[-11, -18, -23, 20, -43, -18, -12] Out: 20, 20
[-20, -24, -21, -36, -33, 27, -8] Out: -36, 27
[-2, 23, -31, -37, -43] Out: -31, 23
[37, 6, -20, 5, 9] Out: -20, 37
[12, -11, 42, 10, -26] Out: 42, 42
[-7, -37, -25, 2, -19, -17, -28] Out: 2, 2
---
Q:
3 -3 -7 -1 30 0 5
0 -1 13 -40 0 8 5
-1 0 19 -10 -1 3 -10
A: 13

Q:
-4 24 -19 -10 -40 -4
-17 -10 -14 -5 4 -16
A: -14

Q:
-34 31 -17 8 11
-18 -22 23 29 -26
A: 23

Q:
-42 10 34 -16 -9 -1
-11 -10 -3 6 25 -36
10 26 -13 -10 -7 5
A: -3

Q:
-1 0 -7 0 17 -1
0 -4 -38 -10 2 -4
A: -38

Q:
-14 -9 -3 8
-14 30 -13 -15
-39 -12 -6 17
A: -13

Q:
-12 9 14 5 6 -1
-23 32 4 -4 10 4
9 -4 1 1 14 6
A: 4

Q:
10 -19 -25 9 -11
41 16 26 -33 21
-29 -7 -20 19 -24
A: 26

Q:
-37 2 21 8 26 2
-26 -17 27 13 21 3
-36 2 30 -2 36 1
A: 27

Q:
-28 25 -3 22 -1
-33 27 -13 11 22
A: -13
---
[[  0  -7   0  -8  -1  -2   2   0   2   0  -5   0  -3  -1  -1   0]
 [ -3   4  -6   6  -2   1  -1   0  -2   0   4   0  -2  -4   2   0]
 [  7   0  14   0   6   1  -4   0   1   0   0  -1   9  11 -11   0]
 [ -6  -1  -6  -1  -4  -1  -3   0  -4   0   0   1  -4  -6  -4   0]
 [  6  13   9  17   6   5  -5   0  -2   0  10  -1  11   9  -2   0]
 [  2  -5   6  -6   2  -1  -1   0   1   0  -4   0   2   4  -7   0]
 [ 27  -7  32  -8  18   0  14   0  17   0  -8  -5  17  29  11   0]] Out: 0

[[-19  -9   0 -24  -3   6  20   7   7]
 [ -6  -6   2  -4  12 -12  -6 -10  27]
 [ 13 -16  18  15   9 -17 -23 -16 -17]
 [ 23 -26  26  14  17 -22 -20 -31  -6]
 [  8   0 -15   6   2   9  19   4  17]
 [ 21  -5  14  21   3  -6 -22   4 -27]
 [ -1 -11  -7   8  17  -9  11  -8  22]
 [ -9  10 -17  16   3  15  24   8  35]
 [ 12  18   1 -26  19 -12 -22  22 -26]
 [ 17  -6   0 -16   4 -29  11 -14 -10]
 [ 13  -3 -13   4   2   6  16  -4  17]] Out: -26

[[-33   2  12 -15   6   8 -16 -10 -23   5  15  16]
 [-10  -1   5   6  -4   1   3   3 -13  10   6 -12]
 [ -4  -1  -4   3  22  13  10  -9  -6  -3   0   2]
 [  1  12  -9  21  12  19  30  -7  -7   1   1 -15]
 [ -6  16  -1 -13   3   1 -19  -8   9  14  -1  14]] Out: 2

[[ -2  29  -3   7  -6 -14 -19 -13 -19   3 -25   1]
 [ 31  13   0  -9   9  13 -15  19   0   5  22   4]
 [ 28  25  -1  -6   6   7 -23  13  -7   6  11   3]
 [  4  37  -4   6  -4 -12 -27  -9 -22   4 -23   2]
 [ 12  25 -11   4  -4 -14 -17 -15 -31  11 -17   3]] Out: 3

[[-21  22 -37  35  20  29 -30 -27 -37  20  25  35]
 [ 28 -42  34 -30  18 -19  -5 -26 -20  32  33 -28]
 [-34  18  27 -35  25   5  24  39  19  38 -32  32]
 [ 30  23  32 -26 -36  26 -21 -23  36 -35  18  26]
 [-27 -23 -32  17 -33 -22  24  39  36 -28  38 -20]
 [ 35  -5 -14  -5 -30 -22 -24  38 -31 -20 -42 -30]
 [-26  21  23  33  36 -17  27 -35  24 -28 -31 -36]] Out: -20

[[ -3   0  -2 -16   8   4  29 -18  27  -8   4  -7  -5]
 [ -5  -1  -5   8  -6  -6 -14  32  -8  -4  -2   4   1]
 [ -2   2   3  26  -8  16 -28  -2  -4 -15   9   2  10]
 [ -6  -2  -5   8  -7  -8 -13  32  -9  -4  -3   4   1]
 [ -2   5   7  -2  18  -7   6  15 -36  11   0   6 -16]
 [  1   5   0  21  -2  15 -29  18  -1 -13  11   4   6]
 [  8   0  -1   1 -20  -3 -12 -20  18   0  -8  -4  22]
 [ -2   3   3  26  -7  17 -28  -1  -4 -15   9   2  10]
 [  9   3   5 -10  20   1   5   2 -20  20   3   3 -17]
 [ 12   6  -1  -7  -9   0  -5 -16  29  -2  -3  -4  19]
 [-15  -3   1   3   1 -19   8  27 -35   1  -9   6 -10]] Out: -17

[[ -7   2  -3   0 -14  19]
 [-21  12   5 -14  -8  34]
 [ -6  -2  -3   0 -14  18]
 [ -9  15  -2  -5 -25  19]
 [-12  14  -6  -5 -26  23]
 [-21  11   3 -13 -10  33]
 [ -1  -1  -1   2  -6   2]
 [ -9  10   0  -3 -19  24]
 [-10  19  -3  -5 -28  19]
 [-22   7 -23  -8 -25  41]] Out: 24

[[-10 -17 -10  19  19  10   2 -14]
 [ -9   6  16   6  -4 -13   0  22]
 [  0   9   8   8  -5  -7  -6 -11]
 [ -1 -20 -15 -18   2  20  18   0]
 [-14   1   3 -16 -11  -6  16   8]
 [  1 -11  -3  10  -9  10   1   9]
 [  0  12  10 -15   0  -6  -2  12]
 [ 14   9  29   5  17 -14 -16 -10]
 [ -8   2   2  13 -18   0  -1  12]
 [ 21  14  12  -3  -6  -8 -10  -1]
 [  5   2 -28  13 -31   1  -8  16]
 [ -5  -8   2  18  -6   3  -1  -2]] Out: -1

[[-19  11  15  -5 -10   8  -1 -33]
 [ 22 -26  -9  18  11  -6 -14  -2]
 [ 12 -31   0   8   0 -24 -21  15]
 [-11   6   2 -11 -14   6  -7   7]
 [  0 -12  -8  -5   8  -3 -18  24]
 [-16   5  17  -4 -33  14   4 -11]
 [ -3 -22 -23  17   7  -5  -4   4]
 [-13  -1   2  14   7   8  12  -4]
 [-18  21   6  -3  -1   6   6  10]
 [  0 -15  10  16  13   8   3  -9]] Out: -4
---
((7.677, -13.452, 16.678, 0.869), (8.725, -11.411, -3.201, 12.461)) ==> 8.725
((0.96, -1.25, 0.66, 0.76, -0.44, 0.18), (1.94, 1.55, -0.05, 0.41, 0.30, -1.08)) ==> 0.96
((-0.12, 0.00, 0.13, -0.04, 0.15, -0.09, -0.12), (0.16, 0.11, -0.17, 0.13, -0.18, 0.14, 0.17)) ==> 0.15
(-1.058, -1.193, 0.955, 0.773, 0.896) ==> 0.773
((16.83, 3.35, 17.72, -12.95), (15.28, 16.49, 14.83, 18.33)) ==> 16.83
(0.11, 0.12, 0.09, -0.10) ==> 0.09
---
-31 -32 -25 18 34 -24 => -31
-4 -25 -11 -8 -17 -43 -14 => -4
13 -38 13 -4 3 30 10 => 13
-6 12 -18 10 34 -17 -1 => -6
-18 -8 13 6 41 -12 => -18
31 -7 -7 0 27 -8 => 31
-6 -8 9 15 -6 -2 36 => -6
20 22 -4 18 -6 6 -35 => 20
---
-35 -15 -25 -7 -14 -41
-26 -29 -20 -17 -15 -9
: -29

15 13 2 5 -3 -8 -1
-14 7 -4 -6 22 9 7
32 28 -34 3 3 -32 -20
: -20

-25 -5 -15 -7 -23 33: -15

2 0 -2 7 42: 2

37 26 11 -34: 26

-37 -29 25 15 33 12 -38: -29
---
14 -14 11 -42 Answer: 14, -42

16 10 -10 41 18 -43 35 Answer: 16, 35

-36 16 -25 22 Answer: -36, 22

-17 29 1 -41 -11
-41 7 18 41 1
20 -22 -3 -9 18
Answer: -17, 18

-35 -4 8 -15 22
35 39 16 41 -34
Answer: -35, -34

-30 -28 35 14 Answer: -30, 14

8 -36 30 4 -8 28 -3 Answer: 8, -3
